Below is a small trained network, with its code and all its weights. Each question gives an input and a class and asks what happens when units are switched off, that is, made to give their printed mean instead of their output.

import numpy as np


def w(rows, s, z=0):
    codes = np.array(rows[::2]) - 128.0
    scale = np.full(codes.shape[1], s)
    scale[-1] = z or s
    return codes * scale


def f(y):
    return y / 2 * (1 + np.tanh(0.7978845608 * (y + 0.044715 * y**3)))


def log_softmax(a):
    a = a - a.max(-1, keepdims=True)
    return a - np.log(np.exp(a).sum(-1, keepdims=True))


def net(x, mask):
    res = np.array(x, float).reshape(1, 6) / 4 @ E
    y = f(res @ A[0][:, :-1].T + A[0][:, -1])
    res = res + np.where(mask, y, B[0][:, -1]) @ B[0][:, :-1]
    return log_softmax(res[-1] @ U[:, :-1].T + U[:, -1])


A, B = {}, {}
E = w([
[165,146,109,154,111,127,169,138],'x0',
[140,148,105,189,125,111,155,151],'x1',
[106,109,166,90,132,137,108,145],'x2',
[209,62,128,142,185,17,144,88],'x3',
[138,141,151,137,116,123,136,124],'x4',
[68,165,138,61,173,85,254,84],'x5',
],0.0094)
A[0] = w([
[183,42,97,136,195,62,143,93,213],'neuron 0',
[45,121,144,117,130,105,207,58,3],'neuron 1',
[110,148,96,53,133,123,214,96,29],'neuron 2',
[77,227,62,105,68,255,130,132,225],'neuron 3',
[240,61,149,120,226,74,140,99,163],'neuron 4',
[169,45,96,175,29,159,21,157,108],'neuron 5',
[180,74,131,142,30,166,75,72,102],'neuron 6',
],0.0061,0.00055)
B[0] = w([
[82,60,147,177,111,186,79,150,214],'neuron 0',
[150,173,100,68,209,83,181,200,186],'neuron 1',
[137,172,66,105,129,70,157,130,185],'neuron 2',
[47,3,157,161,131,178,2,19,254],'neuron 3',
[63,127,222,187,87,229,15,97,229],'neuron 4',
[220,180,127,72,214,88,126,223,240],'neuron 5',
[142,250,80,60,135,106,138,161,179],'neuron 6',
],0.0075)
U = w([
[88,37,163,212,34,228,80,47,255],'0',
[202,249,2,39,239,66,143,205,1],'1',
],0.0053,0.00062)

Each question gives the input, the list of numbers given to net, and the class t.
The units are the neurons (one row each of A and B). Each row of codes is followed by its name. A weight is (code - 128) times the scale printed after its matrix; where a second scale follows, it is the last column's (A, B and U).
mask holds one flag per neuron, in row order. A switched-off neuron (its flag False) gives its mean, the last column of its row in B, instead of its output. The means were averaged over made-up inputs and are rounded, as every weight is.
A unit's drop is (log p(t) with every unit on - log p(t) with that unit switched off) / (log p(t) with every unit on - log p(t) with every unit switched off).
most important unit: the unit with the biggest drop
top k neurons: the k neurons with the biggest drops, biggest first
drop of u: that unit's drop, to one decimal
input [-7,-3,2,-5,3,6], class 1: top 4 neurons -> (neuron 1; neuron 4; neuron 2; neuron 0)
input [-3,-3,-1,-3,6,-5], class 1: top 4 neurons -> (neuron 5; neuron 4; neuron 6; neuron 0)
input [-1,-3,6,5,-3,-7], class 1: most important unit -> neuron 5
input [4,5,4,7,5,7], class 0: top 3 neurons -> (neuron 4; neuron 0; neuron 5)
input [0,-1,3,8,2,7], class 0: top 4 neurons -> (neuron 4; neuron 0; neuron 5; neuron 6)
input [-1,0,2,-7,-7,-8], class 1: top 4 neurons -> (neuron 5; neuron 6; neuron 4; neuron 0)
input [2,-4,8,7,5,7], class 0: top 2 neurons -> (neuron 4; neuron 0)
input [6,6,2,7,0,-8], class 1: top 3 neurons -> (neuron 5; neuron 3; neuron 6)
input [7,7,-5,5,-3,2], class 0: drop of neuron 6 -> 0.0
input [3,-4,-8,7,1,3], class 0: drop of neuron 4 -> 0.1
input [-8,-6,-1,0,-1,-2], class 1: drop of neuron 4 -> 0.4
input [-8,1,-5,-1,-3,-7], class 1: drop of neuron 3 -> 0.0
